Below are the code and all the weights of a small trained network. Each question names an input and a class and asks about switching units off, where a switched-off unit gives its printed mean instead of its output.

import numpy as np


def w(rows, s, z=0):
    codes = np.array(rows[::2]) - 128.0
    scale = np.full(codes.shape[1], s)
    scale[-1] = z or s
    return codes * scale


def norm(h):
    return h / np.sqrt((h * h).mean(-1, keepdims=True) + 1e-5)


def f(y):
    return np.maximum(y, 0)


def log_softmax(a):
    a = a - a.max(-1, keepdims=True)
    return a - np.log(np.exp(a).sum(-1, keepdims=True))


def net(x, mask):
    res = np.array(x, float).reshape(1, 8) / 4 @ E
    u = 0
    for l in range(3):
        y = f(norm(res) @ A[l][:, :-1].T + A[l][:, -1])
        res = res + np.where(mask[u : u + 11], y, B[l][:, -1]) @ B[l][:, :-1]
        u += 11
    return log_softmax(norm(res)[-1] @ U[:, :-1].T + U[:, -1])


A, B = {}, {}
E = w([
[122,131,133,130,128,131,124,129,123],'x0',
[131,124,124,127,128,127,127,127,126],'x1',
[149,79,144,146,160,182,229,138,77],'x2',
[147,145,75,234,148,119,117,128,131],'x3',
[159,135,158,121,117,73,136,251,87],'x4',
[125,127,137,131,126,131,126,131,132],'x5',
[126,127,133,130,127,132,125,130,128],'x6',
[124,132,131,128,133,128,128,128,127],'x7',
],0.021)
A[0] = w([
[131,91,142,149,180,159,215,153,61,2],'L0N0',
[134,156,104,174,122,133,135,37,131,110],'L0N1',
[139,133,138,160,139,126,147,117,96,7],'L0N2',
[86,141,112,126,160,174,84,59,156,169],'L0N3',
[103,86,94,122,153,187,177,109,114,69],'L0N4',
[143,102,153,104,149,170,160,117,99,33],'L0N5',
[173,146,84,104,125,78,172,114,133,162],'L0N6',
[71,95,155,119,125,148,132,82,133,101],'L0N7',
[128,173,104,76,132,134,157,78,109,47],'L0N8',
[146,133,97,248,153,116,102,130,119,153],'L0N9',
[136,113,118,130,198,249,198,95,114,74],'L0N10',
],0.014,0.0049)
B[0] = w([
[181,101,98,71,225,231,134,209,130,230],'L0N0',
[62,56,180,157,160,158,78,148,210,212],'L0N1',
[101,90,93,140,72,139,148,171,121,145],'L0N2',
[194,94,79,129,152,185,70,158,198,238],'L0N3',
[114,146,157,168,47,57,119,89,81,199],'L0N4',
[196,184,195,144,79,117,126,106,74,172],'L0N5',
[90,130,161,118,138,154,77,107,129,154],'L0N6',
[226,187,147,108,69,134,109,67,126,183],'L0N7',
[152,146,132,104,75,145,109,79,124,158],'L0N8',
[134,150,68,251,144,56,194,133,185,249],'L0N9',
[48,86,192,146,1,29,141,39,119,252],'L0N10',
],0.0094,0.011)
A[1] = w([
[129,100,91,112,85,177,94,40,219,115],'L1N0',
[167,139,131,143,124,166,48,103,175,149],'L1N1',
[124,191,136,137,105,59,128,134,104,75],'L1N2',
[130,134,133,141,104,143,234,144,92,68],'L1N3',
[145,147,117,117,119,140,165,145,140,72],'L1N4',
[76,150,152,8,110,81,81,145,102,86],'L1N5',
[94,158,162,119,163,149,143,135,94,43],'L1N6',
[157,161,38,145,138,198,168,135,98,1],'L1N7',
[33,133,103,125,127,113,181,105,142,49],'L1N8',
[131,236,127,135,130,61,105,172,95,73],'L1N9',
[126,162,125,162,146,147,167,57,105,53],'L1N10',
],0.012,0.0066)
B[1] = w([
[175,155,135,120,173,138,132,216,12,246],'L1N0',
[122,170,138,68,167,156,172,162,85,212],'L1N1',
[82,123,136,115,91,105,193,142,83,155],'L1N2',
[169,216,62,137,182,178,87,134,106,167],'L1N3',
[141,121,140,106,175,134,131,127,144,133],'L1N4',
[83,13,118,207,148,213,86,123,191,199],'L1N5',
[130,142,92,106,107,130,111,128,90,132],'L1N6',
[188,58,108,149,155,133,167,143,112,136],'L1N7',
[74,110,155,149,131,155,87,145,117,136],'L1N8',
[80,91,109,95,67,52,192,116,117,176],'L1N9',
[78,106,111,139,101,94,133,133,139,140],'L1N10',
],0.011,0.012)
A[2] = w([
[49,104,112,102,88,93,116,151,167,80],'L2N0',
[118,181,85,167,126,41,161,120,165,61],'L2N1',
[96,159,125,112,149,122,154,91,141,68],'L2N2',
[137,127,119,166,119,149,164,64,119,51],'L2N3',
[114,179,99,131,195,152,43,118,211,3],'L2N4',
[139,180,142,153,137,149,41,110,150,119],'L2N5',
[108,72,132,191,119,134,193,139,119,162],'L2N6',
[121,167,84,182,189,126,104,195,93,119],'L2N7',
[109,113,128,121,153,154,124,111,172,50],'L2N8',
[144,127,115,47,141,136,130,133,112,100],'L2N9',
[122,104,141,1,159,149,120,182,106,93],'L2N10',
],0.016,0.0052)
B[2] = w([
[122,121,76,209,127,109,134,51,212,187],'L2N0',
[124,208,221,4,30,133,131,83,20,212],'L2N1',
[161,153,134,113,158,108,125,114,101,128],'L2N2',
[65,79,128,168,139,93,55,146,230,170],'L2N3',
[189,82,115,130,175,158,215,170,55,182],'L2N4',
[144,141,94,84,145,134,218,185,136,177],'L2N5',
[81,149,81,85,199,154,80,152,184,252],'L2N6',
[217,35,117,90,97,120,196,76,169,239],'L2N7',
[135,160,86,135,110,101,152,171,109,140],'L2N8',
[35,191,130,140,140,124,87,178,124,181],'L2N9',
[83,211,131,168,174,109,13,120,123,251],'L2N10',
],0.011,0.012)
U = w([
[131,224,163,61,196,204,65,182,62,213],'0',
[43,78,118,230,145,115,86,115,214,191],'1',
[245,88,60,140,183,148,254,164,146,79],'2',
[120,219,107,98,45,37,180,103,137,120],'3',
[119,112,220,99,49,173,128,20,76,4],'4',
],0.019,0.0027)

Each question gives the input, the list of numbers given to net, and the class t.
The units are the neurons (one row each of A and B). Each row of codes is followed by its name. A weight is (code - 128) times the scale printed after its matrix; where a second scale follows, it is the last column's (A, B and U).
mask holds one flag per neuron, layer by layer. A switched-off neuron (its flag False) gives its mean, the last column of its row in B, instead of its output. The means were averaged over made-up inputs and are rounded, as every weight is.
A unit's drop is (log p(t) with every unit on - log p(t) with that unit switched off) / (log p(t) with every unit on - log p(t) with every unit switched off).
The circuit of an input: a set's keep is (log p(t) with only the set's units on - log p(t) with every unit switched off) / (log p(t) with every unit on - log p(t) with every unit switched off). Starting from the 12 units with the biggest drops (on a tie, the unit counted first), units are removed one at a time, each time the one whose removal leaves the highest keep (on an exact tie, the one counted first), for as long as the keep stays at least 0.8.
circuit, biggest first: the units of the circuit, biggest drop first
unit that matters most: the unit with the biggest drop
top k neurons: the k neurons with the biggest drops, biggest first
top k neurons in layer l: the k neurons of layer l with the biggest drops, biggest first
drop of u: that unit's drop, to one decimal
input [1,1,-6,0,-4,5,2,6], class 0: top 3 neurons	L1N1; L0N9; L1N0
input [-8,1,7,-1,-6,2,3,7], class 4: circuit, biggest first	L0N10
input [6,8,-2,6,1,8,3,-2], class 3: circuit, biggest first	L2N1; L0N9
input [1,5,7,0,0,8,3,-6], class 4: top 2 neurons in layer 0	L0N10; L0N9
input [-3,-8,0,-8,8,-5,-5,-5], class 1: top 2 neurons	L1N5; L1N0
input [8,-7,-1,0,-1,4,-4,-5], class 0: top 3 neurons	L1N1; L0N9; L2N10
input [-6,1,-4,4,1,1,-3,-5], class 3: top 2 neurons	L2N1; L0N0
input [3,-1,-8,-1,5,-4,8,5], class 1: top 2 neurons	L1N5; L0N9
input [3,-1,-6,4,1,8,-7,-8], class 3: top 2 neurons	L2N1; L0N0
input [-5,-6,-4,8,0,-5,6,5], class 2: top 2 neurons in layer 0	L0N10; L0N1
input [-4,0,6,8,0,2,2,-4], class 1: top 2 neurons	L0N10; L1N0
input [-4,-6,1,-2,-6,8,6,-6], class 4: top 3 neurons	L0N10; L0N0; L0N4
input [6,6,7,-2,0,-3,-3,-6], class 4: top 4 neurons	L0N10; L0N4; L0N5; L1N0
input [4,-8,-2,-6,1,-4,8,0], class 1: circuit, biggest first	L1N5
input [0,-4,1,7,1,0,6,-7], class 2: top 2 neurons in layer 1	L1N5; L1N9
input [-4,6,-1,0,8,-4,-1,1], class 1: top 2 neurons	L0N9; L1N5
input [6,5,-4,0,-1,-3,5,-7], class 0: drop of L1N1	1.4
input [-8,-2,-5,1,-2,-8,6,1], class 2: drop of L2N7	0.2
input [5,-1,-7,5,-8,-5,7,-5], class 2: drop of L1N6	0.0
input [-7,8,7,-4,3,5,2,4], class 0: unit that matters most	L0N0
input [3,-6,-4,1,-6,2,8,2], class 2: drop of L2N4	0.1
input [8,-7,-2,0,-4,-7,3,2], class 0: top 2 neurons	L1N1; L0N9
